Here is a tiny trained network, its code and every weight. The questions are about switching its units off for an input and a class, where a switched-off unit gives its printed mean instead of its output.

import numpy as np


def w(rows, s, z=0):
    codes = np.array(rows[::2]) - 128.0
    scale = np.full(codes.shape[1], s)
    scale[-1] = z or s
    return codes * scale


def f(y):
    return np.maximum(y, 0)


def log_softmax(a):
    a = a - a.max(-1, keepdims=True)
    return a - np.log(np.exp(a).sum(-1, keepdims=True))


def net(x, mask):
    res = np.array(x, float).reshape(1, 6) / 4 @ E
    y = f(res @ A[0][:, :-1].T + A[0][:, -1])
    res = res + np.where(mask, y, B[0][:, -1]) @ B[0][:, :-1]
    return log_softmax(res[-1] @ U[:, :-1].T + U[:, -1])


A, B = {}, {}
E = w([
[145,38,115,128,100,122,89,213,150],'x0',
[134,130,173,49,69,151,113,108,170],'x1',
[29,109,202,166,208,103,70,101,116],'x2',
[196,108,147,100,128,140,82,145,96],'x3',
[66,176,110,67,155,175,11,84,89],'x4',
[122,156,163,149,185,185,144,141,144],'x5',
],0.012)
A[0] = w([
[119,128,69,176,111,94,63,122,105,147],'n1',
[55,79,134,129,123,139,69,182,164,164],'n2',
[92,139,76,141,234,163,98,64,36,253],'n3',
[38,142,214,234,184,84,213,127,221,145],'n4',
[78,83,56,106,92,103,79,95,131,108],'n5',
[144,124,177,192,223,131,18,94,37,149],'n6',
[192,140,147,89,2,113,139,230,120,233],'n7',
[173,216,76,106,194,172,167,100,90,114],'n8',
[193,93,113,165,85,148,154,208,110,168],'n9',
[121,115,152,66,125,121,182,198,164,106],'n10',
[160,146,239,121,129,95,102,100,89,97],'n11',
[78,182,194,54,96,120,121,71,137,179],'n12',
[194,107,136,150,175,134,141,92,120,187],'n13',
],0.0095,0.0057)
B[0] = w([
[95,136,208,114,161,52,164,172,104,177],'n1',
[111,135,201,70,131,102,172,63,137,187],'n2',
[8,172,128,91,199,129,238,143,79,250],'n3',
[96,50,107,170,216,36,134,147,221,233],'n4',
[104,155,158,160,149,38,77,86,150,173],'n5',
[2,99,221,89,247,110,168,118,85,242],'n6',
[115,62,115,66,125,88,113,172,217,250],'n7',
[141,209,105,87,92,73,138,29,124,184],'n8',
[236,60,88,116,170,77,219,175,167,222],'n9',
[147,63,166,120,119,192,102,60,142,165],'n10',
[145,86,91,138,149,83,163,184,234,165],'n11',
[120,84,157,131,115,108,92,82,202,201],'n12',
[114,168,108,76,163,117,223,104,128,170],'n13',
],0.0085,0.016)
U = w([
[73,34,137,177,191,77,137,194,169,190],'0',
[247,77,108,66,43,191,205,179,170,213],'1',
[119,246,44,174,95,112,239,79,118,171],'2',
[74,153,193,225,11,231,67,170,74,2],'3',
[67,125,159,217,21,243,93,117,92,2],'4',
[49,152,221,109,142,161,142,101,58,83],'5',
[146,157,213,85,2,164,47,39,197,184],'6',
],0.0099,0.0072)

Each question gives the input, the list of numbers given to net, and the class t.
The units are the neurons (one row each of A and B). Each row of codes is followed by its name. A weight is (code - 128) times the scale printed after its matrix; where a second scale follows, it is the last column's (A, B and U).
mask holds one flag per neuron, in row order. A switched-off neuron (its flag False) gives its mean, the last column of its row in B, instead of its output. The means were averaged over made-up inputs and are rounded, as every weight is.
A unit's drop is (log p(t) with every unit on - log p(t) with that unit switched off) / (log p(t) with every unit on - log p(t) with every unit switched off).
The circuit of an input: a set's keep is (log p(t) with only the set's units on - log p(t) with every unit switched off) / (log p(t) with every unit on - log p(t) with every unit switched off). Starting from the 12 units with the biggest drops (on a tie, the unit counted first), units are removed one at a time, each time the one whose removal leaves the highest keep (on an exact tie, the one counted first), for as long as the keep stays at least 0.8.
circuit, biggest first: the units of the circuit, biggest drop first
top k neurons: the k neurons with the biggest drops, biggest first
drop when u is switched off: that unit's drop, to one decimal
input [-4,-5,-4,-7,-1,7], class 2: circuit, biggest first -> [n8]
input [-2,8,-2,-3,-4,4], class 1: circuit, biggest first -> [n6; n3]
input [-2,-8,-4,-3,7,2], class 5: top 2 neurons -> [n6; n9]
input [-8,7,-7,2,-1,-5], class 6: top 2 neurons -> [n9; n12]
input [0,-7,-8,-7,-7,-1], class 1: circuit, biggest first -> [n6; n9]
input [-7,-3,0,-1,-3,2], class 2: top 2 neurons -> [n8; n7]
input [4,2,0,-6,5,-6], class 6: top 2 neurons -> [n4; n6]
input [-5,-2,-5,-3,8,-2], class 2: top 2 neurons -> [n8; n6]
input [-6,5,2,-8,4,-8], class 6: top 2 neurons -> [n12; n6]
input [-3,5,-4,8,8,2], class 6: top 2 neurons -> [n12; n8]
input [-7,5,-4,-6,8,8], class 2: top 2 neurons -> [n3; n8]
input [-5,-4,0,-6,6,5], class 5: drop when n6 is switched off -> 0.1
input [-3,6,0,-4,-2,-3], class 6: drop when n5 is switched off -> 0.0
input [3,5,4,8,7,-2], class 5: circuit, biggest first -> [n4]
input [-4,-7,-7,7,6,3], class 2: drop when n8 is switched off -> 0.6
